Group and class of each row:
[ -2  27 -10   3  10  10   1   2  -4  12 -10  -4   9 -10  -2   6  -9   4
   0  15  -2  -9] : j385.G
[ -1  -8  -8  -1  14   2  -8   8  -4   8  -4 -12  23  -1  -1  -1 -12   6
  15   4   0   4] : j385.R
[ -3  21 -10  -1  -1   4   5   1 -10  -1  -6   2  18  -7  -6  -4  -8   7
   3   9  -9  -6] : j385.G
[ -2  16  -7   1  11   4   2   6  -9   0  -6   6  15 -11  -7  11 -15   1
  -1  10  -9  -7] : j385.G
[ -6  15 -14   3   6   9  -2   7  -5   6  10 -15  -2   9  12   5  -2   6
  19  10   1  -4] : j304.S
[  1  25  -4   3  23   4   1   3   1   4  -6 -23  -2  14  -3  -4 -11   1
  15   9  10   1] : j385.R
[ -8   7 -23   2  -3   4   1  -2  -6  -5   3  -9   3  -7   2   6  -8   9
  -3  16  -3  -7] : j304.F
[ -4   5 -19   4   4   3  -1  -6 -12  -3   4 -15   9  13   4   0 -13   7
  -2  21 -12  -8] : j304.S
[ -2  41   1   5   5   7  -7  13 -12  -5   5  -5   5   8  -1   0  -3  -1
   2  -7 -10   7] : j572.K
[  3  22   3  -1   5  13  -2   7   0   2 -10  -8   7  -6  -2  11  -9   0
  -5  -2  -3   3] : j385.G
[-13  17 -23  10   3   0  -1   5  -8  -5  -5 -16  23   2   2   1 -22  11
  11  17  -1  -8] : j304.F
[ -8 -13 -13  -2   0  -4  -4  -6   7   0   0 -15  15   0   6  -4 -13  16
   5  31   1  -3] : j304.F
[ -7   2  -6   4   8   2   7   0  -4  -1  -3  19  12  15  -6 -21  -8   4
  16   6  -9  -3] : j572.D
[-1 14 -2  4 16  5  0 10 -5  5 -4 -3 10 -2 -7  1 -8  5 11 14  1 -4] : j385.G
[ -1   5  -5   3   6   2   1   8  -5  -3  -1 -11   8  26   1   0  -1   6
 -12  -4 -15   6] : j572.K
[ 12   6  -4  13   9   5  -2   5  -2  -5  -5  -9   7  12  -9   6 -11   1
 -10   5   1   5] : j385.R
[ -4   1 -15  -1 -15   1  -1   1 -12  -2   3 -16  15   9   6   4 -11   7
   0   1  -4  -4] : j304.F
[ -6   7 -17   8  -1   7  -1  -8 -10   2   4  -9  -5  14   5   1  -7   7
 -13   9 -17   0] : j304.S
[  6  10  -3   8   6  10   1   8 -13   1   3 -15  22   7  -2   4 -22   3
   7  16   5  -9] : j385.G

Group and class of each row:
[  1  15  -3   8  -6  -2 -22   1   0   3 -16  -5   8 -10   2   4 -15  -4
  10   2   1   4] : j571.J986
[ 0  1  4  9  4  5  7  2 -3 -2 -9 -4 -2 12 -1  1 12  7 -4 14  6 -6] : j279.j927
[ 4  1  0 -8 -7 -2 -4  5  0  0  7  2 -7  6  1 -3  7  6 -3 -7  0  3] : J755.J873
[  0 -11   3 -14   6   0   6  -3   0   7  12  12   1   6  -7  -2  11  -2
 -13  -3  -3  -5] : J755.J783
[  0   2  -2   0 -16   2   3   2  -8   4  16   1  -1   7   9   3   0   1
   6  12   3   7] : J642.j322
[  0 -11   3 -10  -5  -3   9  -2  -5   0   6  11  -2  13  -5   5  11   1
 -12  13  -2  -6] : J755.j974
[ -2  -1   8   3 -13   5 -27  -3   4  -9 -22   3  18   1   8   7  -7   3
   4   3   0   4] : j571.j982
[ -3  -4  -2   3 -14  -1   6  -3   3  -4  25  -2   0  10   9   3   0  -6
   7   1   1   9] : J642.j322
[ -2  -1   4   6  -9  -1 -20   1   7  -3 -12  -9  14  -7   5  -1  -7  -8
   2  -6  -3  -2] : j571.j982
[-6 -4  0 -9  1 -6  8 -1  1 14  7  9 -3  4  2  0 15 -1 -6 -5 -1  0] : J755.J873
[ 4  7 -1  7 -1  5  4  1 -7  0  5  2 -2  9 -3  2  6  9 -2 25 -1  3] : j279.j811
[ -8  14  -3   9 -20   7   7  -6   1   2  11   8  -2  12  13   6   6  -2
   5   1   4   6] : J642.j322
[ -5   0  -3   7  -6  -5 -15   3   5  -6 -12  -2   9  -6  12  -2  -8  -5
   5  -2  -3  -2] : j571.j982
[  0  -8   0 -11   2  -5   1  -2  -6   5  -3  11   4   7  -5  -1   6   5
  -3  -2  -9  -2] : J755.J783
[  0   8   5   6   0  -5 -19   4   1  -3 -27  -9   9 -11   2   2 -13  -1
   6  -2   1 -12] : j571.j619
[  1   2   7   3 -11   3   1   2 -11  -2   1  -8  -2  11  -2   2   1   2
  -4  23   1   2] : j279.j829
[-5  8 -1  8 -2  1  0  3 -5  6  3 -6 -1  6  9  2  5  5  0 34  2  7] : j279.j811
[  0  -1   0  -1   0  10  -3 -13  -3   5  -5  11  -3  12   1   4  14  11
  -9  10  -2   1] : J755.j974

Group, then class:
[  9   2  17   0  -9  25   6  -7   6  -2   5   2  -4   7  -3 -18   1  -9
 -10  -9   5 -16] : j456.j596
[  5   3  20  -4  -2   9  -1   0   4 -13   5   4 -11  -4  -2 -18 -17  13
  -5  -8  -3 -10] : j898.J750
[ 12  -1  11   0 -13  21   0  -8   5   0  -4   8  -4  16   3 -13   9 -10
  -7  -5   4 -10] : j456.j596
[  5  -7  10  -2 -15  20  -2   1   9  -4   1  -1   1  18  -3 -12   9  -3
  -4  -5   9 -13] : j456.j470
[ 11   0   9 -18 -12   7  -5 -11   2 -13   2  -7  -2  -1  -5  -9  -2  10
  -8  -5  -3  12] : j898.j18
[ 12   3   9 -11 -10  15   3 -16   6 -13  -1  -2   4   1   1 -12  -4   6
  -5  -2   1   4] : j898.j18
[  1   4  12   4   5  10  -9  -6  -3 -18   4   5  -4   8   7 -32 -18   6
  -5  -4 -11   4] : J623.j443
[ 13   0  13  -8  -2   2   0  -7  -1 -19   3  -3  -4   3  -1 -19  -9   8
  -5   3  -8  11] : j898.J750
[ -1   7   8  -3  12  11   2  -5  -5 -15   8  -6  -2  -5  -7 -29 -18   7
 -10   1  -8  16] : J623.j443
[  1   8  38  -2   1   9  -5  -6  -1 -16  10  -6  -4  11  -3 -22 -18  11
  -5  -5  -6   6] : j898.J750
[  6   1   5   1  -1  19   7 -18  -1 -10  15   1  -5  19 -14 -22 -17   9
  -6  -7 -10  -1] : J623.j443
[  4 -17  12 -27  -5  18  -5   1  13  -7   9  -1   2  10   0 -12  -1  -1
  -9 -15  -4 -10] : j456.j470

Group and class of each row:
[ -8  12  19   1   1   0  -5  -5   0 -13   7 -20  22  -3   3  -4  -4  19
  -4  15  15  11] : J201.j487
[-22   7  -3  -1 -16   1  -1  -6   2   0  -1   0   9   7   3  -8  -9  14
   6  -4   2   6] : j87.j289
[-22  10   7   2   6   2  17   4   3  -4  -2  -8  25  18 -14  -6 -18   9
  -7   4  -5  -6] : j411.j249
[-16  13   6  -3  -5 -10  -8   1  -3 -20   6 -13   9   5  -1   0  -8  23
  -5  10  17  10] : J201.j487
[ -9   8   0  -2   4  -1  14   1  -1  -8   9 -13  12  21  -6   5 -19  13
 -13   9   5  -4] : j411.j383
[-19   3  11  -2   4  10  11   4  19 -11  10 -13   7  19 -13  -2 -26  10
  -3  11  -3   3] : j411.j383
[-13  19   7  -2  -7  -4   0  -8  -6 -10  10 -10  20   5  12  -2 -12  24
   1   8  14   7] : J201.j487
[-30   8  -6   4 -15   6  -2  -7  -6  -5 -11  -9  15  12 -10  -6 -11  22
   0  -8  -5  10] : j87.j289
[-16  10   8   0   7   0  14   1  11   0  10  -4  11  19 -10   0 -21  -5
  -7   2  -5  -1] : j411.j249
[-44   0  -6   3 -12  -2  -2  -4  -2 -11  -8 -13  11   0 -12 -14 -17  22
  -3  -3  -5   8] : j87.j289
[-18  11  11  -2   0  -6  -4   1 -10  -9  11  -9   4   3  -3   0  -9  17
   1  10  11  11] : J201.j487
[-40   6  -8  -5 -10  12  -1   4  -2   0  -2   2  10   7 -12 -11 -12   9
   4  -7   0   9] : j87.j289
[-22   2  -1   0 -21  -9  -7  -9  -7  -7  -1  -7  10   9  -7  -2  -9  28
   2   3  -3   8] : j87.j452
[-15   9  13  -4  -8 -10 -14 -10  -6 -13  14 -16  12  -2   5   3 -13  17
  -8  10  12  17] : J201.j487
[-32   3  -2   6 -16  -9  -6   2   5  -8  -7  -5   8  14 -13  -6 -17  25
   5  -7  -1   9] : j87.j289
[-25   3   5   2 -26   0  -7 -11   0   1  -2  -4   5  13  -8  -6  -6  17
   2  -4  -9   7] : j87.j452
[-30   4  -2   3 -30   1   1  -5  -1   1  -9   2  13   9 -11 -14 -14  17
   2  -4  -7   9] : j87.j289
[-16   4  14  -2  -1 -15  -3  10   1  -7   8 -16  18  -8  -4  -7 -20  21
   2   7  11  14] : J201.j864
[ -9   7  13   4   1  -1  14  -4   3  -6  -1 -10  17  13  -5  -5 -18   8
 -12  12   1 -13] : j411.j383
[-27   9   4   1 -21   0   4 -11   2  -8  -2   4  13  22 -16 -12  -5  13
   4   2  -5   6] : j87.j289
[-15   7   8  11   4  -4  12  -3  11  -7   7  -5   8  16 -11   0 -19   5
  -9  12   2   2] : j411.j383
[-10  11   9   0   1 -20   1   1   6 -11  17 -12  13   9  -6   4 -16  13
  -1  12  17  15] : J201.j864

Group and class of each row:
[ -2  12 -10 -15 -25  -5  -4  -6   8   6  -6   8  11  10 -27  46   5  -6
  10  -1  -5  -4] : [73].<15>
[ -3   3 -12  -3 -13  -4   2  -9   8   7  -1  -7  14   8 -12  26   6  -5
  14  -1  -5 -13] : [77].<21>
[ -2   2 -20   1 -20   4  -1   4   5  15  -5 -11  19  10 -21  38  11 -12
  16  -2 -11  -7] : [77].<18>
[  3   8 -12  -7 -20   1  -5   1  12   9  -5  -3  19   7 -21  41   3  -4
  17  -1  -4  -8] : [77].<18>
[  3  11  -9  -6 -26   2  -7  -1  10  11  -8   0  16   6 -19  51   3   0
  10  -4   2   1] : [73].<5>
[ -5  -3 -23  -2 -20  -1   1  -4  10  10  -5  -5  14  12 -19  35   8  -5
  21   2 -13  -7] : [77].<18>
[  0   5 -15  -3 -20   4 -14  -5   9  14  -4  -6  22   6 -17  39  -4   5
  15   0 -10  -2] : [77].<12>
[  3  13  -9  -5 -20   0  -8   2   9  10  -5   3  15   6 -14  45   1  -5
   6  -2   9  -3] : [73].<13>
[  3   2 -12   9 -11  -1 -10  -5  11  15  -2 -16  24   2 -11  28  -5   9
  13   4  -6  -4] : [77].<21>
[  0   3 -13  -5 -18   3  -6  -5  11  12  -4  -4  18   9 -18  33   3  -1
  16   0 -10  -7] : [77].<12>
[ -9  -7   5 -14   9 -16  30 -12 -26 -19   5  22 -35   7   7 -40  27 -11
  -8  10  -1  -6] : [73].<5>
[ -2   6 -14  -3 -16   4  -5  -5   4  10  -2  -7  18   9 -21  38   6   2
  10   3  -8  -2] : [77].<12>
[  1   1 -10  -4 -21   5  -7  -1  13   9  -2  -4  16   4 -17  27   1  -2
  13  -3  -8  -8] : [77].<18>
[  0   3 -13   1 -17  -2  -6  -7   9  13  -4  -9  23   6 -19  37   3   0
  13  -3  -8  -6] : [77].<21>
